Here is a tiny trained network, its code and every weight. The questions are about switching its units off for an input and a class, where a switched-off unit gives its printed mean instead of its output.

import numpy as np


def w(rows, s, z=0):
    codes = np.array(rows[::2]) - 128.0
    scale = np.full(codes.shape[1], s)
    scale[-1] = z or s
    return codes * scale


def norm(h):
    return h / np.sqrt((h * h).mean(-1, keepdims=True) + 1e-5)


def f(y):
    return np.maximum(y, 0)


def log_softmax(a):
    a = a - a.max(-1, keepdims=True)
    return a - np.log(np.exp(a).sum(-1, keepdims=True))


def net(x, mask):
    res = np.array(x, float).reshape(1, 5) / 4 @ E
    u = 0
    for l in range(4):
        y = f(norm(res) @ A[l][:, :-1].T + A[l][:, -1])
        res = res + np.where(mask[u : u + 14], y, B[l][:, -1]) @ B[l][:, :-1]
        u += 14
    return log_softmax(norm(res)[-1] @ U[:, :-1].T + U[:, -1])


A, B = {}, {}
E = w([
[128,128,130],'x0',
[57,109,3],'x1',
[200,48,118],'x2',
[100,76,209],'x3',
[130,127,128],'x4',
],0.0034)
A[0] = w([
[79,96,202,186],'0.n0',
[94,241,247,181],'0.n1',
[166,251,80,189],'0.n2',
[189,169,88,142],'0.n3',
[170,180,60,6],'0.n4',
[205,84,92,248],'0.n5',
[59,103,112,255],'0.n6',
[40,115,63,209],'0.n7',
[127,111,148,149],'0.n8',
[254,163,33,92],'0.n9',
[96,94,195,131],'0.n10',
[248,70,80,105],'0.n11',
[57,155,32,125],'0.n12',
[114,76,151,137],'0.n13',
],0.0056,0.0009)
B[0] = w([
[57,152,181,199],'0.n0',
[143,179,102,253],'0.n1',
[2,91,199,213],'0.n2',
[50,27,185,175],'0.n3',
[99,50,130,171],'0.n4',
[117,132,158,201],'0.n5',
[175,175,185,191],'0.n6',
[151,150,163,218],'0.n7',
[85,140,101,149],'0.n8',
[25,84,139,213],'0.n9',
[67,100,57,185],'0.n10',
[143,152,102,211],'0.n11',
[139,184,126,222],'0.n12',
[115,93,171,163],'0.n13',
],0.0042,0.0037)
A[1] = w([
[199,137,30,176],'1.n0',
[167,185,110,139],'1.n1',
[188,183,1,235],'1.n2',
[116,76,142,181],'1.n3',
[157,54,163,122],'1.n4',
[131,203,66,180],'1.n5',
[77,129,36,229],'1.n6',
[88,134,23,166],'1.n7',
[104,148,151,231],'1.n8',
[158,61,74,1],'1.n9',
[49,97,150,215],'1.n10',
[139,152,112,20],'1.n11',
[155,195,106,112],'1.n12',
[36,146,190,76],'1.n13',
],0.0062,0.00099)
B[1] = w([
[80,173,198,138],'1.n0',
[1,47,71,137],'1.n1',
[144,119,217,146],'1.n2',
[59,172,192,172],'1.n3',
[90,132,128,174],'1.n4',
[151,167,202,162],'1.n5',
[199,128,185,185],'1.n6',
[180,151,122,173],'1.n7',
[129,193,152,188],'1.n8',
[180,136,180,148],'1.n9',
[192,188,145,235],'1.n10',
[122,62,52,129],'1.n11',
[77,132,154,143],'1.n12',
[80,46,192,253],'1.n13',
],0.0033,0.0049)
A[2] = w([
[176,126,238,95],'2.n0',
[223,44,112,94],'2.n1',
[71,88,203,104],'2.n2',
[55,129,32,228],'2.n3',
[204,86,81,165],'2.n4',
[115,93,186,139],'2.n5',
[90,173,222,97],'2.n6',
[142,231,251,143],'2.n7',
[189,174,168,8],'2.n8',
[145,94,118,154],'2.n9',
[146,132,254,199],'2.n10',
[126,42,94,87],'2.n11',
[90,78,203,167],'2.n12',
[197,220,168,183],'2.n13',
],0.0053,0.0011)
B[2] = w([
[160,116,69,205],'2.n0',
[61,97,88,145],'2.n1',
[107,134,32,219],'2.n2',
[123,102,254,138],'2.n3',
[161,189,148,135],'2.n4',
[157,125,47,188],'2.n5',
[90,92,124,236],'2.n6',
[145,198,122,255],'2.n7',
[148,81,131,139],'2.n8',
[122,182,142,135],'2.n9',
[87,166,46,251],'2.n10',
[127,136,186,139],'2.n11',
[114,171,82,219],'2.n12',
[88,175,132,168],'2.n13',
],0.0036,0.0063)
A[3] = w([
[85,158,206,215],'3.n0',
[195,194,121,106],'3.n1',
[212,2,36,251],'3.n2',
[112,135,94,141],'3.n3',
[162,182,54,192],'3.n4',
[137,204,140,164],'3.n5',
[196,192,123,78],'3.n6',
[60,159,142,155],'3.n7',
[66,198,97,152],'3.n8',
[80,88,206,140],'3.n9',
[14,170,165,204],'3.n10',
[150,229,55,149],'3.n11',
[116,140,101,156],'3.n12',
[218,137,2,99],'3.n13',
],0.0062,0.0019)
B[3] = w([
[121,13,187,191],'3.n0',
[213,36,167,140],'3.n1',
[14,215,234,161],'3.n2',
[198,140,109,158],'3.n3',
[145,210,127,174],'3.n4',
[171,84,214,178],'3.n5',
[172,49,87,136],'3.n6',
[121,66,48,203],'3.n7',
[204,161,104,231],'3.n8',
[70,2,12,149],'3.n9',
[202,40,23,253],'3.n10',
[153,99,241,200],'3.n11',
[186,109,155,159],'3.n12',
[101,164,97,158],'3.n13',
],0.0033,0.0075)
U = w([
[40,39,60,126],'0',
[1,217,181,125],'1',
[142,147,67,186],'2',
[136,146,74,170],'3',
[201,138,170,4],'4',
],0.0093,0.0017)

Each question gives the input, the list of numbers given to net, and the class t.
The units are the neurons (one row each of A and B). Each row of codes is followed by its name. A weight is (code - 128) times the scale printed after its matrix; where a second scale follows, it is the last column's (A, B and U).
mask holds one flag per neuron, layer by layer. A switched-off neuron (its flag False) gives its mean, the last column of its row in B, instead of its output. The means were averaged over made-up inputs and are rounded, as every weight is.
A unit's drop is (log p(t) with every unit on - log p(t) with that unit switched off) / (log p(t) with every unit on - log p(t) with every unit switched off).
unit that matters most: the unit with the biggest drop
top k neurons: the k neurons with the biggest drops, biggest first
top k neurons in layer l: the k neurons of layer l with the biggest drops, biggest first
drop of u: that unit's drop, to one decimal
input [0,1,-5,-6,-1], class 0: unit that matters most : 0.n2
input [6,1,7,-2,6], class 1: top 2 neurons : (3.n2 3.n10)
input [0,4,-3,-3,-1], class 4: top 4 neurons : (1.n6 0.n0 0.n12 1.n7)
input [7,-8,8,8,1], class 0: top 2 neurons in layer 0 : (0.n0 0.n10)
input [5,4,7,-3,5], class 1: top 2 neurons : (3.n2 2.n7)
input [6,8,2,4,-5], class 4: top 2 neurons : (0.n2 0.n9)
input [-5,3,5,3,3], class 1: top 2 neurons : (3.n10 3.n2)
input [-3,-3,6,4,5], class 1: top 2 neurons in layer 0 : (0.n2 0.n9)
input [-6,8,5,-4,4], class 4: top 4 neurons : (1.n13 1.n6 1.n7 0.n12)
input [7,-4,0,3,-4], class 3: top 2 neurons : (0.n2 0.n10)
input [-1,-3,5,2,1], class 1: top 2 neurons : (0.n2 3.n10)
input [-2,1,-6,7,-5], class 0: top 3 neurons : (1.n13 3.n10 0.n0)
input [-4,-5,-2,-5,-3], class 0: top 3 neurons : (0.n2 0.n3 1.n13)
input [2,2,-5,-7,5], class 0: unit that matters most : 0.n2
input [5,1,-2,4,4], class 3: top 4 neurons in layer 0 : (0.n2 0.n9 0.n3 0.n1)
input [-2,6,-7,-5,6], class 1: top 3 neurons in layer 1 : (1.n5 1.n6 1.n7)
input [1,7,3,-6,-1], class 4: top 4 neurons in layer 1 : (1.n7 1.n6 1.n5 1.n2)
input [-4,8,-7,-4,3], class 4: top 3 neurons in layer 0 : (0.n9 0.n0 0.n12)
input [8,-2,-5,5,7], class 3: drop of 0.n2 : 0.4
input [-2,-5,-1,8,-5], class 0: unit that matters most : 0.n0
